Below are the code and all the weights of a small trained network. Each question names an input and a class and asks about switching units off, where a switched-off unit gives its printed mean instead of its output.

import numpy as np


def w(rows, s, z=0):
    codes = np.array(rows[::2]) - 128.0
    scale = np.full(codes.shape[1], s)
    scale[-1] = z or s
    return codes * scale


def norm(h):
    return h / np.sqrt((h * h).mean(-1, keepdims=True) + 1e-5)


def f(y):
    return y / 2 * (1 + np.tanh(0.7978845608 * (y + 0.044715 * y**3)))


def log_softmax(a):
    a = a - a.max(-1, keepdims=True)
    return a - np.log(np.exp(a).sum(-1, keepdims=True))


def net(x, mask):
    res = np.array(x, float).reshape(1, 7) / 4 @ E
    u = 0
    for l in range(3):
        y = f(norm(res) @ A[l][:, :-1].T + A[l][:, -1])
        res = res + np.where(mask[u : u + 11], y, B[l][:, -1]) @ B[l][:, :-1]
        u += 11
    return log_softmax(norm(res)[-1] @ U[:, :-1].T + U[:, -1])


A, B = {}, {}
E = w([
[144,72,150,93,113,150,225,113,88,169],'x0',
[128,128,127,125,128,127,129,128,129,127],'x1',
[176,81,77,181,70,144,111,255,66,111],'x2',
[160,93,131,197,111,166,95,35,94,107],'x3',
[145,116,71,116,186,92,120,115,87,129],'x4',
[176,182,155,169,204,167,202,152,133,51],'x5',
[174,189,54,119,114,202,128,124,168,214],'x6',
],0.0068)
A[0] = w([
[98,192,100,159,141,122,20,151,183,82,2],'0.n0',
[120,167,109,74,115,64,174,209,178,152,62],'0.n1',
[199,77,162,239,113,158,85,47,93,136,97],'0.n2',
[149,176,67,120,148,176,128,122,148,180,133],'0.n3',
[91,161,146,84,133,63,164,232,162,159,82],'0.n4',
[215,128,27,72,226,49,99,97,53,125,89],'0.n5',
[129,151,253,129,5,201,115,159,217,113,107],'0.n6',
[165,116,135,202,101,143,104,52,121,144,60],'0.n7',
[119,86,99,129,71,143,97,173,70,134,19],'0.n8',
[152,53,197,93,127,190,231,128,60,209,18],'0.n9',
[158,172,41,127,89,221,150,127,212,190,3],'0.n10',
],0.0059,0.0065)
B[0] = w([
[118,193,58,143,92,76,139,124,130,78,141],'0.n0',
[91,122,116,80,153,216,91,117,75,66,181],'0.n1',
[59,170,89,14,159,201,122,168,108,84,253],'0.n2',
[126,125,238,129,154,40,95,123,2,106,232],'0.n3',
[99,129,89,82,131,231,94,105,77,66,215],'0.n4',
[29,121,118,234,143,163,201,153,139,182,206],'0.n5',
[65,84,21,211,252,88,173,124,74,176,253],'0.n6',
[101,136,125,86,132,156,122,145,109,88,150],'0.n7',
[155,98,159,113,181,158,148,121,212,121,125],'0.n8',
[157,165,36,95,90,38,184,119,105,85,177],'0.n9',
[167,155,148,107,198,85,82,101,12,170,191],'0.n10',
],0.0076,0.0026)
A[1] = w([
[157,103,108,92,83,128,177,106,151,154,48],'1.n0',
[254,170,137,171,209,167,183,162,165,65,91],'1.n1',
[65,81,193,151,96,60,135,128,100,43,61],'1.n2',
[214,84,150,182,36,145,107,227,102,126,5],'1.n3',
[178,162,70,113,142,181,127,135,164,175,102],'1.n4',
[115,65,229,121,132,47,115,153,108,53,3],'1.n5',
[144,116,93,149,123,121,113,205,46,111,140],'1.n6',
[118,50,76,95,58,89,35,117,167,216,26],'1.n7',
[233,200,133,128,97,158,97,130,128,238,67],'1.n8',
[106,184,106,173,130,125,60,141,165,85,112],'1.n9',
[70,78,183,142,121,95,139,144,120,67,28],'1.n10',
],0.0068,0.0043)
B[1] = w([
[143,169,124,121,108,112,153,139,107,118,115],'1.n0',
[39,51,233,129,9,75,90,158,87,141,202],'1.n1',
[214,201,116,134,160,152,125,132,65,238,175],'1.n2',
[183,68,115,143,183,152,116,128,229,102,158],'1.n3',
[158,124,163,133,147,122,133,165,95,106,131],'1.n4',
[200,203,137,137,142,172,66,134,70,199,148],'1.n5',
[148,94,153,92,188,130,147,52,231,151,254],'1.n6',
[79,114,255,181,74,104,164,176,92,80,175],'1.n7',
[197,135,164,149,192,96,101,146,60,134,152],'1.n8',
[192,120,81,77,70,95,222,128,101,140,172],'1.n9',
[161,181,99,131,144,142,122,129,80,196,148],'1.n10',
],0.0082,0.005)
A[2] = w([
[109,147,107,142,136,102,38,157,152,113,71],'2.n0',
[134,97,165,71,133,150,151,103,93,111,239],'2.n1',
[153,91,105,199,70,196,101,2,89,97,61],'2.n2',
[132,172,100,177,118,79,56,144,161,81,66],'2.n3',
[135,104,105,171,123,138,115,129,121,133,45],'2.n4',
[108,171,193,90,157,98,139,43,180,149,101],'2.n5',
[97,152,161,101,132,97,131,69,182,166,22],'2.n6',
[184,141,99,104,66,48,180,120,138,127,158],'2.n7',
[155,90,152,120,128,150,118,129,225,144,133],'2.n8',
[70,100,103,201,170,105,177,139,115,140,82],'2.n9',
[147,185,185,190,168,140,180,137,128,50,3],'2.n10',
],0.0084,0.0042)
B[2] = w([
[176,97,151,68,149,163,250,125,93,164,122],'2.n0',
[131,189,97,149,97,116,73,105,151,97,254],'2.n1',
[97,140,115,29,175,122,204,254,133,139,151],'2.n2',
[177,103,103,75,97,118,242,96,103,158,126],'2.n3',
[119,130,140,110,161,129,170,140,136,160,113],'2.n4',
[211,50,107,166,129,176,125,179,172,91,193],'2.n5',
[174,59,123,165,140,162,177,215,130,118,145],'2.n6',
[144,181,114,149,104,101,125,98,155,89,154],'2.n7',
[127,139,163,126,169,138,157,38,167,120,146],'2.n8',
[103,159,101,167,112,132,102,87,165,172,175],'2.n9',
[115,61,108,60,86,88,133,165,95,234,133],'2.n10',
],0.0093,0.0064)
U = w([
[210,168,169,125,196,115,82,147,35,184,123],'0',
[199,41,127,137,166,163,134,135,242,92,128],'1',
[50,157,99,10,146,204,112,184,113,70,109],'2',
[60,88,248,159,27,64,113,153,100,132,109],'3',
[181,170,55,106,58,57,225,79,127,111,109],'4',
[51,111,71,220,197,134,171,120,129,208,101],'5',
[125,160,131,165,124,140,76,89,146,98,253],'6',
[120,186,142,159,107,146,63,73,183,141,4],'7',
],0.012,0.014)

Each question gives the input, the list of numbers given to net, and the class t.
The units are the neurons (one row each of A and B). Each row of codes is followed by its name. A weight is (code - 128) times the scale printed after its matrix; where a second scale follows, it is the last column's (A, B and U).
mask holds one flag per neuron, layer by layer. A switched-off neuron (its flag False) gives its mean, the last column of its row in B, instead of its output. The means were averaged over made-up inputs and are rounded, as every weight is.
A unit's drop is (log p(t) with every unit on - log p(t) with that unit switched off) / (log p(t) with every unit on - log p(t) with every unit switched off).
The circuit of an input: a set's keep is (log p(t) with only the set's units on - log p(t) with every unit switched off) / (log p(t) with every unit on - log p(t) with every unit switched off). Starting from the 12 units with the biggest drops (on a tie, the unit counted first), units are removed one at a time, each time the one whose removal leaves the highest keep (on an exact tie, the one counted first), for as long as the keep stays at least 0.8.
units of the circuit, in order: the units of the circuit, biggest drop first
unit that matters most: the unit with the biggest drop
top k neurons: the k neurons with the biggest drops, biggest first
k most important neurons of layer l: the k neurons of layer l with the biggest drops, biggest first
input [7,-5,3,1,5,3,-8], class 0: top 2 neurons : (1.n5 1.n2)
input [7,-4,-4,0,1,-6,-2], class 4: unit that matters most : 0.n9
input [-8,5,-8,-5,0,8,-3], class 1: 2 most important neurons of layer 2 : (2.n5 2.n6)
input [7,5,-2,-2,7,-2,8], class 0: top 3 neurons : (0.n10 1.n8 0.n6)
input [7,4,-7,1,-7,-6,-1], class 1: top 4 neurons : (2.n5 2.n6 1.n1 1.n9)
input [-3,4,-8,6,7,-5,-6], class 1: units of the circuit, in order : (2.n5 2.n6)
input [-7,2,7,-7,8,-4,-8], class 0: units of the circuit, in order : (1.n2 1.n5)
input [-8,3,7,7,-1,-2,0], class 4: top 3 neurons : (0.n0 1.n9 2.n3)
input [8,-5,-6,5,8,2,4], class 4: top 3 neurons : (0.n9 1.n6 0.n6)
input [3,6,-3,6,-3,8,-7], class 3: top 2 neurons : (1.n1 0.n3)
input [2,-3,-5,-4,7,5,7], class 0: top 3 neurons : (0.n6 1.n6 0.n10)
input [8,-8,-6,7,2,-3,-8], class 0: top 2 neurons : (1.n2 1.n5)
input [-8,4,-3,-5,7,-2,7], class 4: 2 most important neurons of layer 1 : (1.n9 1.n2)
input [-4,-3,3,-8,6,7,3], class 2: units of the circuit, in order : (0.n4 0.n1)
input [-3,2,6,8,-5,1,6], class 2: units of the circuit, in order : (2.n2)
input [7,-3,3,5,-7,-1,6], class 4: 2 most important neurons of layer 0 : (0.n9 0.n5)
input [3,-3,5,-5,6,4,0], class 5: top 2 neurons : (0.n5 2.n5)
input [6,2,7,-3,5,-7,3], class 1: top 3 neurons : (1.n3 1.n1 1.n6)
input [6,-3,-3,-6,2,8,4], class 3: top 2 neurons : (1.n1 0.n2)
input [-6,5,6,-4,-4,-7,6], class 3: units of the circuit, in order : (1.n7)
input [8,-2,-6,6,6,-3,-5], class 4: 2 most important neurons of layer 2 : (2.n2 2.n1)
